In the rows, 128 means zero.
Each row of numbers stands for one node and depends on some of the facts below. Use the named rows to name the rest.

There are 4 kinds of fact about the nodes: Θ, ξ, ρ, π.
Θ (each to the one after it):
J17 J722 J4 J935 J581 J67 J946 J893
J194 J715 J305 J100 J913 J159
J219 J685 J64 J84 J646 J505 J735 J857 J335 J803 J157
J225 J206 J730
J232 J689 J401
J241 J813 J691 J451 J888 J843
J322 J278 J948 J148 J906 J445 J883 J764 J268 J289
J354 J137
J384 J789 J102 J696 J887 J379
J393 J43 J492
J475 J758
J535 J248 J997 J910 J87 J250
J559 J837 J16 J340
J574 J167 J678 J834 J521
J609 J823 J74 J620 J756 J495 J703 J195
J627 J217 J774 J374
J698 J670 J654 J679 J856
J700 J682 J648 J556 J212
J739 J282 J847 J656 J969 J632 J512
J751 J886 J938 J176
J753 J168 J469 J344 J652 J812 J69
J814 J142 J922
J839 J18 J339 J149 J981 J7 J607 J626
J869 J697 J833 J554 J796 J205 J949 J694 J486
J917 J524 J721 J695 J482 J397 J138 J901
J934 J613
J956 J595 J382
J963 J82 J612 J569
ξ kizasti <- J100,J374,J535,J888
ξ klipusa <- J102,J17,J607,J857
ξ vabrun <- J137,J495,J833,J938,J997
ξ febus <- J138,J148,J205,J250,J69,J703,J935,J969
ξ niklem <- J142,J252,J382,J620,J64,J654,J695,J837,J839,J869,J883,J913,J934,J946
ξ gramul <- J157,J212,J232,J4,J670,J758,J82,J843
ξ lobral <- J159,J401,J482,J486,J512,J613,J751,J823,J856
ξ vaful <- J16,J789,J813
ξ kazas <- J167,J339,J475,J715,J735,J917
ξ biskan <- J168,J248,J335,J393
ξ reflek <- J176,J569,J574,J581,J696,J721
ξ kopen <- J18,J354,J910
ξ brifebir <- J195,J397,J559,J648,J652,J689,J949
ξ brorok <- J206,J595,J627,J67,J834,J886,J887
ξ flugro <- J219,J379,J492,J556,J725,J87,J906
ξ grebris <- J305,J384,J445,J505,J554,J7,J700,J893,J963
ξ rodre <- J521,J756,J764,J814,J84
ξ zatrodran <- J609,J656,J678,J753,J796,J803
[J100,J159,J194,J305,J715,J913] ρ J914
[J102,J379,J384,J696,J789,J887] ρ J646
[J137,J354] ρ J948
[J138,J397,J482,J524,J695,J721,J901,J917] ρ J808
[J142,J814,J922] ρ J469
[J148,J268,J278,J289,J322,J445,J764,J883,J906,J948] ρ J47
[J149,J18,J339,J607,J626,J7,J839,J981] ρ J855
[J157,J219,J335,J505,J64,J646,J685,J735,J803,J84,J857] ρ J136
[J16,J340,J559,J837] ρ J289
[J167,J521,J574,J678,J834] ρ J612
[J168,J344,J469,J652,J69,J753,J812] ρ J517
[J17,J4,J581,J67,J722,J893,J935,J946] ρ J793
[J176,J751,J886,J938] ρ J217
[J195,J495,J609,J620,J703,J74,J756,J823] ρ J940
[J205,J486,J554,J694,J697,J796,J833,J869,J949] ρ J241
[J206,J225,J730] ρ J774
[J212,J556,J648,J682,J700] ρ J981
[J217,J374,J627,J774] ρ J555
[J232,J401,J689] ρ J722
[J241,J451,J691,J813,J843,J888] ρ J790
[J248,J250,J535,J87,J910,J997] ρ J451
[J252] ρ J524
[J282,J512,J632,J656,J739,J847,J969] ρ J113
[J382,J595,J956] ρ J282
[J393,J43,J492] ρ J901
[J475,J758] ρ J812
[J569,J612,J82,J963] ρ J585
[J613,J934] ρ J344
[J654,J670,J679,J698,J856] ρ J740
[J725] ρ J691
π c <- J100,J195,J212,J268,J305,J335,J339,J374,J379,J384,J43,J445,J475,J486,J581,J595,J609,J632,J67,J696,J698,J721,J725,J758,J764,J839,J843,J938,J956,J969
π a <- J102,J137,J142,J149,J157,J16,J167,J168,J17,J18,J194,J219,J248,J250,J252,J278,J322,J340,J354,J401,J482,J492,J505,J521,J535,J554,J569,J574,J607,J620,J626,J627,J648,J652,J654,J685,J689,J69,J695,J697,J7,J715,J735,J74,J751,J803,J814,J833,J834,J837,J847,J856,J857,J869,J87,J883,J887,J888,J906,J910,J913,J917,J922,J934,J935,J946,J949,J963,J997
π b <- J138,J148,J159,J176,J205,J206,J225,J232,J382,J393,J397,J4,J495,J512,J556,J559,J613,J64,J656,J670,J678,J679,J682,J694,J700,J703,J730,J739,J753,J756,J789,J796,J813,J82,J823,J84,J886,J893

Known rows:
J888: [116 153 135 117 147 144 103 135 126 144 109 157 137 121 178  96 164 137
 129 109 110 128 123 215 149 140 171 107 119 112  65 132  88 128 130 123]
J887: [ 97 112 119 145 150 132 109 129 143 162 102 165 111 112 143  90 171 138
 136  52 122 102 120 202 154 141 200 135  98  66  44 120 111 143 130 131]
J685: [ 91  86 142 161 147 125  87 117 135 149 117 144 113 117 174 110 167 145
 164  87 106 138 126 148 136 142 174 143 137 104 114 166 113 135 156 120]
J521: [ 88 117 142 116 144 106  86 120  98 131 128 148 144 141 182  78 156 152
 151 118 110 144 131 200 140 132 184 108 152 118  78 121 114 144 132 129]
J18: [ 82 117 152 114 147 114  87 122 122 139 132 158 144 147 191  78 163 138
 154 119 112 142 134 216 160 133 182 116 159 112 104 144 116 121 165 126]
J678: [114 102 138 136 169 131  98 114 148 139 105 151 109 154 151 116 170 128
 139  93  94 128 146 161 124 122 153 134 122  86 130 103 127 124 104 122]
J559: [ 95  80 144 133 151 126 117 128 138 123  99 146 100 137 125 117 179  98
 147 105  97 131 153 156 122 118 201 120 178  89 122 122 129 127  82 121]
J159: [ 97 123 139 131 161 119  88 109  84 148 127 133 124 159 178 104 145 156
 174 125  91 144  79 161 116 127 140 127 186 146  66  82 114 148 107 123]
J495: [ 95 110 154 137 153 111  83 115 109 135 124 132 124 134 177 106 154 147
 158 129  99 158 130 139 120 124 153 128 159 127 138 117 121 153 105 119]
J486: [123 153 131 127 141 152  98 118  88 150 117 135 147 143 200 110 147 154
 160 131 101 151  72 154 102 126 124 106 204 158  51  98  80 144 165 110]
J581: [128 108 164 116 152 113 113 119 141 154  97 141 126 134 179 118 154 164
 129  98 103 142 171 136 149 129 168 144 119  94 175 133 108 130 143 116]
J839: [120 106 160 120 157 124 112 110 145 156 106 148 126 158 179 113 160 147
 144  99 101 140 145 164 152 123 160 147 142  94 157 126 114 108 173 115]
J721: [123 114 167 121 152 116 116 119 147 154  99 144 125 135 177 118 156 161
 134  99 105 140 171 140 158 130 171 146 121  94 174 142 110 121 153 117]
J384: [ 90  96 147 166 147 126  97 104 106 179 125 136 112 132 186 121 146 169
 194  94 103 149  68  99 123 136 150 161 207 143  97 135 106 149 189 110]
J948: [ 91 109 143 116 149 129 124 105 117 108 122 154  95 128 161 126 167 128
 159 111 105 128 166  94 107 145 195 119 203 130 121 120 126 135  85 122]
J646: [ 75 115 132 158 148 135  98 105 132 146 133 160  95  94 170 119 158 154
 165  74 123 119 134  77 120 157 169 148 139 118 109 125 122 160 142 121]
J691: [104 159 137 119 148 161 102 111 138 120 126 165 120 112 192 123 163 134
 144 117 115 129 153 106 114 147 142 109 147 140 112 120 104 131 136 116]

Name these rows:
No name comes twice in this set of rows, the named rows included.
[108 102 145 136 169 138 100 111 160 133 113 158 110 153 161 116 170 125
 147  97  95 126 147 160 132 122 148 143 117  89 144 110 129 112 129 120] -> J753
[104 172 139 121 146 173 104 121 142 122 127 170 124  98 198 127 166 126
 143 121 115 133 147 107 114 147 137 105 147 144 123 135  96 123 152 113] -> J241
[ 97 113 160 135 170 119  85 102 107 154 135 138 123 169 197 112 150 158
 182 134  83 155  90 155 133 125 125 146 184 151 131 115 121 122 147 117] -> J700
[113 120 128 113 157 131 111 121 144 140 106 168 126 154 159  87 172 131
 127  83 111 107 147 241 154 130 195 112 107  67  69 107 117 111 120 132] -> J834
[121  87 142 134 154 135 108 109 155 140 103 152 120 164 161 117 170 131
 147  85 105 130 151 157 127 121 162 136 150  78 149 119 120 104 165 116] -> J609
[106 105 140 128 160 126  96 118 145 132 106 153 120 144 152 101 166 126
 132  97 106 128 157 168 128 119 163 124 111  80 126 105 130 134 104 124] -> J397
[129 135 133 143 159 165  99 134 152 142  96 145 122 114 162 129 172 117
 129 106  98 131 135 157 114 122 131 116 115 104 115 125  99 127 113 114] -> J796
[ 75 117 151 114 146 116  86 116 118 133 135 160 142 147 197  83 161 138
 162 121 114 145 126 201 155 134 177 118 164 120 101 144 113 118 169 126] -> J814
[103  96 151 125 145 110  90 106 111 132 124 137 136 150 190 102 150 159
 158 118 106 156 146 133 119 126 155 124 178 120 133 113 116 144 160 118] -> J938
[120 125 150 128 165 115 105 119 131 150 104 140 111 137 165 110 157 153
 136 103  95 132 144 158 143 128 160 139 113 103 130  95 119 137  83 123] -> J382
[108  95 146 128 156 118  81 108 128 131 121 144 131 155 185 102 166 150
 154 110  99 145 147 179 139 136 167 127 129 108 137 143 121 117 144 124] -> J149

The same nodes again, as new rows of numbers:
Known rows:
J956: [144 173 156 114 136 120 137 151 177 141 114 142 133 134 110 142 133 140
 127 118 137  82 108 170  96 123  83 142  62  97]
J948: [200 159 152  93 131 105  59 152 135 107 124 123  96  93  67 170 212 121
 107 170 108 123 153 121 103 103  38 113  79 157]
J250: [102 121 196  99 190 130  76 127 183  96 146 140 117 169 159 125 136 110
 135 124 125 139 105 136 141 153 120 108 149 100]
J814: [ 59  78 172 103 164 161 125 123 145 157  99 100 132 112 149 151 120 138
 156 150  68 175 103 133 123 109 123 132  98 105]
J241: [155  87 147  97 184  97  90 118 192 123 119 149 127  46  83 162 224 106
  94 124 148  74 127 183 140 121  33 144 150 122]
J17: [ 96 137 163 111 113 158  94 179 155 145 167  70 116 120 158 150 113 132
 129 163 105 110 122 135 172 122 116 146 102 106]
J205: [ 97 132 184  79 178 130  90  95 168 107 162 186 177 141 140 131 155 112
 103 120 138 114  98 122 159 162 142 118 154  91]
J482: [110 125 178 104 146 123  92 122 162 115 112 110 114 163 148 120 122 118
 136 152  87 142 111 134 106 153 109 119 105 119]
J969: [112 150 170  92 173 154 105 142 180  95 122 145 152 178 129 130 105 143
 156  94 128 124 123 143 133 119 142 136  81 106]
J469: [158 101 119  83 125 107  82 123 167 104  92  96 119  80  83 121 173 114
 116 165  86  74 162 177 126 121  36 159  95 168]
J685: [170 146 194 155 100 124 125 124 153 119 145  91 117 141 160 102 142 126
  90 132 115 129 102 152 108 151  80 135  87 114]
J914: [173 108 130  95 122 119  85 125 158  95 103 107 120  88  86 139 184 112
 117 155  96  88 149 161 113 118  38 149 108 161]
J910: [136  94 150 129 145  91 127 136 167 151 144 143 105 135 169 143 164 119
 111 148 152 109  97 144  89 163  70 108 137 108]
J168: [112 135 171 109 111 121  96 124 171 146 107  82 106 113 129 150 129 120
 118 180 100 117 105 154  87 148  95 144 106 118]
J654: [117 121 144 116 117 128 113 160 148 145 153  98 110 138 164 137 126 131
 124 162 117 115 124 130 124 141  96 125 104 116]
J740: [176 103 132  95 123 119  86 124 162  97 100 101 113  90  82 138 189 112
 118 159  95  91 155 163 113 121  39 154 105 165]
J847: [140 147 170 120 116 102 104 132 166 138 131 106 105 144 139 126 137 117
 117 169 107 102 103 146 100 164  71 120  95 111]

Which node is each row?
No name comes twice in this set of rows, the named rows included.
[108 158 167  91  93 124 115  98 153 158 114 122 166  83 101 158 142 128
  91 172 105 100 102 138 108 142 111 160  96 108] -> J393
[104 136 187 109 147 130 103 125 165 126 120 112 115 149 141 125 122 120
 131 153  85 134 106 135 116 143  99 120 102 105] -> J401
[146 123 156 122  83 149 135 114 115 128 173 125 177 117 161 115 138 146
  77 125 127 120 124 128 145 140 124 149  99 125] -> J64
[171 126  98 111  89 132 102 221 122 140 178 120 115 149 157 208 138 168
 142 131 196 106 153  96  87 122 126 129  88 142] -> J445
[112 132 125 109 135 145 143 175 164 148 127 124 145 125 132 151 112 152
 144 121 135  83 122 159 128 114 110 156  72 105] -> J839
[140 119 182 139  93 175  97 155 136  97 179  54 134 141 179 118 111 141
 107 119 134 144 133 132 165 130 125 152 106 128] -> J102
[145 104 181 152 137 142 160 127 131 130 149 115 129 140 180  94 139 139
 108 112  96 162 105 140 124 128  77 119  77 109] -> J219
[173 117 168 113  99 124  85 109 169  69 101 108 153 166 132 139 117 153
 117  81 176 148 123 149  44 163 157 162 105 149] -> J335
[143  97 111  75 122 102  75 116 175 103  89  98 116  97  90 117 158 111
 126 168  85  61 165 165 116 135  55 155 103 175] -> J981
[123 196 194  79 139 149  90 130 122 113 164 163 152 152 116 140 152 127
 111 157  98 147 114  85 144 129 132 105  90  98] -> J148

The same nodes again, as new rows of numbers:
Named rows:
J354: [ 92 101 147 101 119 132 126 166 167 120 106 145 113 145 121 147 181 163
 126 126 156 172 117 160 144  97 142 117 132 110 128 111 187 108  74 157]
J268: [112 115 149 112 194 175 122 129 153 134 109 118 122 125 129 138 175 115
 116 148 108 112  77 156 121 115 112 167 176 106 145 157 128 130 145 139]
J722: [136 107 137 145  69 105 147 140 105 142 147 109 115 102 121  98  97 112
  70  48  78 129 152 117 128 138 143 149 146 111 132 150 119  81 114 114]
J168: [125  78 131 127 101 153 114 175 147 132 124 167 130 122 150 155 160 175
 133  83 190 146 194 167 123  79 115 131  91 112 106  95 223 104 101 146]
J84: [148  96  65 124 175 128 150 104 132 127 176 140 156 131 158 166 123 148
 177 106  93 164 125 141  85 117 109 133 107 158  98 115 128 153  97  69]
J981: [141 106 154 155  84 124 147 138  94 129 151 109 129  91 120  98  78 110
  62  38  90  99 166 110 124 132 139 145 132 106 141 151 120  87 141 118]
J206: [129 188  91 137 166  72 129 107 133 105 153  71 148 141  55 134  47 108
 147 174 100 129 113  73 146 125  90  99 179 166 176 141  78 186 121 112]
J910: [127  86 151 118 103 130  91 170 150 120 101 167 137 162 145 138 160 153
 164 103 171 137 141 124 149  99 139 125 115  96  93 108 148 130 122 181]
J751: [ 87 173 184  99  79 155 147 110 116 119 109 195 130 171 166 124 171 159
 118 147 156 157 105 138 116 144 228  89  66 131 128 111 168  99 123 146]
J205: [147  63  81 157 169 101 127 124 174 165 167 134 141 113 177 123 144 135
 193  81 138 104 146 101  97  91  52 179 101 133  61 108 127 185 151 117]
J149: [126 135 136 133 128 137 119 140 123 114 111 128 127 119 116 134 125 136
 129 151 177 111 156 133 142 125 113 104 103 124 137 106 151 131 136 144]
J521: [130 100 101 155 164 133 169 110 149 102 130 145 130 113 135 135 126 151
 162 123 119 121 159 146  89 103  84  93  86 121 115  94 147 130 124 142]
J401: [ 88 163 191  97  92 166 146 108 113 113 107 192 135 167 170 126 171 155
 117 141 153 145 101 139 118 144 226  88  65 125 127 110 162 103 132 148]
J492: [144 112  95 146 133 127 117 139 134 156 121 102  89  71 133 120 147 127
 130 164 201  94 182 158 142 140  59 137  92 139 105  97 160 133 143 118]
J176: [120 102  91 145 173 125 178  98 162 125 185 149 162 131 152 147 116 160
 163  77  90 139 144 118  63  80  97 126  96 147 117 113 164 156 116  98]
J585: [140  89 144 143  85 112 143 134 107 135 146 108 119  99 126  98 100 109
  69  45  81 122 143 115 128 141 141 146 147 106 129 153 111  80 118 112]
J790: [152  73 142 151  65  80 121 147 123 155 135 126 120 121 149  78 118 100
 111  33  79 113 126  86 137 140 143 165 153  94  87 148  72  99 135 142]

Which node is each row?
No name comes twice in this set of rows, the named rows included.
[126 135 132 128 120 131 122 138 126 117 112 129 121 121 115 131 127 139
 129 150 171 120 159 139 141 125 115 103 105 128 137 107 151 127 129 143] -> J922
[170 130  94  91 104 156  38 190  99 136 100 126 138 163  97 189 129 133
 141 156 144 179 140 174 173 124 134 165 217 131 150 164 136 114  81 121] -> J384
[123 140 122 126 111 119 121 141 134 124 111 129 114 128 117 133 136 141
 138 160 167 135 146 141 144 129 118 107 117 134 128 107 151 124 111 145] -> J194
[128 113 153 129 153 158 120 137 120 104 110 126 134 117 121 135 127 127
 124 139 172  91 150 135 142 127 113 102 101 114 131 108 139 136 153 147] -> J626
[166 119  88 159 134 132  97 133 146 190 123 120 100  94 156 109 171 109
 151 163 160  82 155 146 116 129  58 202 152 133 102 138 133 140 172 128] -> J725
[126 108  85 164 139 114 188 107 166 106 139 161 129 122 138 137 127 167
 173 118 108 150 172 152  68  89  87  88  80 128 114  90 169 120  99 145] -> J574
[122 109  97 140 177 126 161 103 154 129 176 134 157 126 149 143 119 147
 155  96 108 131 134 118  84  93  95 135 103 147 116 117 150 162 124  98] -> J756
[181  60  94 113  99 131 122 139  61 126 140 112 121 107 143 144 104 104
  99  55  51 169 120 160 143 184 165 144 148 115  90 154  63  75  84  64] -> J646
[139 117  90 160 171 157 176  97 159 121 145 164 146 130 150 145 131 149
 171 107  69 128 151 154  41  72  83 142 128 123 133 132 155 123 134 135] -> J581
[147  66  88 166 175 141 155 122 150 119 137 125 120  76 141 134 131 141
 155 114 149  93 192 158  96 103  43 117  73 119 101  88 159 135 143 133] -> J69
[168 101  49 143 169 156 157  98 130 120 143 171 145 139 163 173 134 149
 196 120  49 166 137 185  48 105 102 137 135 132 107 139 126 115 101 101] -> J696
[120 136 128 109 144 131 108 131 133 142 155 119 147 133 130 140 125 133
 128 123 155 131 121 110 138 119 129 147 126 149 128 127 145 161 130  98] -> J679

